Here is a tiny trained network, its code and every weight. The questions are about switching its units off for an input and a class, where a switched-off unit gives its printed mean instead of its output.

import numpy as np


def w(rows, s, z=0):
    codes = np.array(rows[::2]) - 128.0
    scale = np.full(codes.shape[1], s)
    scale[-1] = z or s
    return codes * scale


def f(y):
    return np.maximum(y, 0)


def log_softmax(a):
    a = a - a.max(-1, keepdims=True)
    return a - np.log(np.exp(a).sum(-1, keepdims=True))


def net(x, mask):
    res = np.array(x, float).reshape(1, 5) / 4 @ E
    y = f(res @ A[0][:, :-1].T + A[0][:, -1])
    res = res + np.where(mask, y, B[0][:, -1]) @ B[0][:, :-1]
    return log_softmax(res[-1] @ U[:, :-1].T + U[:, -1])


A, B = {}, {}
E = w([
[125,180,123],'x0',
[107,97,154],'x1',
[254,88,106],'x2',
[214,172,221],'x3',
[186,64,209],'x4',
],0.0077)
A[0] = w([
[66,109,152,214],'N1',
[178,90,184,125],'N2',
[194,211,99,1],'N3',
[114,164,117,38],'N4',
[67,240,78,194],'N5',
[99,3,163,199],'N6',
[165,107,158,53],'N7',
[97,101,102,52],'N8',
],0.013,0.0058)
B[0] = w([
[75,17,133,205],'N1',
[220,144,38,216],'N2',
[63,91,161,163],'N3',
[197,190,226,137],'N4',
[3,150,115,254],'N5',
[161,94,64,235],'N6',
[252,245,75,161],'N7',
[147,92,62,145],'N8',
],0.0056,0.0087)
U = w([
[128,156,187,70],'0',
[10,237,215,2],'1',
[91,142,81,252],'2',
[102,180,80,220],'3',
[168,159,100,94],'4',
[91,148,129,98],'5',
[76,34,130,196],'6',
],0.011,0.0058)

Each question gives the input, the list of numbers given to net, and the class t.
The units are the neurons (one row each of A and B). Each row of codes is followed by its name. A weight is (code - 128) times the scale printed after its matrix; where a second scale follows, it is the last column's (A, B and U).
mask holds one flag per neuron, in row order. A switched-off neuron (its flag False) gives its mean, the last column of its row in B, instead of its output. The means were averaged over made-up inputs and are rounded, as every weight is.
A unit's drop is (log p(t) with every unit on - log p(t) with that unit switched off) / (log p(t) with every unit on - log p(t) with every unit switched off).
The circuit of an input: a set's keep is (log p(t) with only the set's units on - log p(t) with every unit switched off) / (log p(t) with every unit on - log p(t) with every unit switched off). Starting from all 8 units, units are removed one at a time, each time the one whose removal leaves the highest keep (on an exact tie, the one counted first), for as long as the keep stays at least 0.8.
units of the circuit, in order: the units of the circuit, biggest drop first
most important unit: the unit with the biggest drop
top k neurons: the k neurons with the biggest drops, biggest first
drop of u: that unit's drop, to one decimal
input [2,1,-5,-8,-1], class 6: most important unit : N1
input [4,0,5,-4,6], class 4: units of the circuit, in order : (N5, N1, N2)
input [6,6,-3,6,5], class 4: top 2 neurons : (N2, N5)
input [1,5,5,5,5], class 4: units of the circuit, in order : (N2, N7)
input [3,6,-5,2,-5], class 1: units of the circuit, in order : (N5, N2)
input [-5,7,2,5,-1], class 4: top 2 neurons : (N5, N2)
input [-6,4,-2,6,7], class 4: units of the circuit, in order : (N2, N7)
input [1,4,0,5,7], class 4: top 3 neurons : (N2, N7, N5)
input [-2,2,-4,-1,-5], class 1: top 3 neurons : (N5, N6, N2)
input [2,1,-7,-3,-1], class 1: top 3 neurons : (N5, N2, N6)
input [8,1,-2,6,0], class 1: top 2 neurons : (N6, N2)
input [1,-2,-5,-1,-6], class 1: drop of N5 : 0.4
input [4,7,-5,7,7], class 4: drop of N5 : 0.2
input [1,2,3,6,7], class 4: drop of N2 : 0.2
input [1,-8,-7,4,-8], class 1: top neuron : (N5)
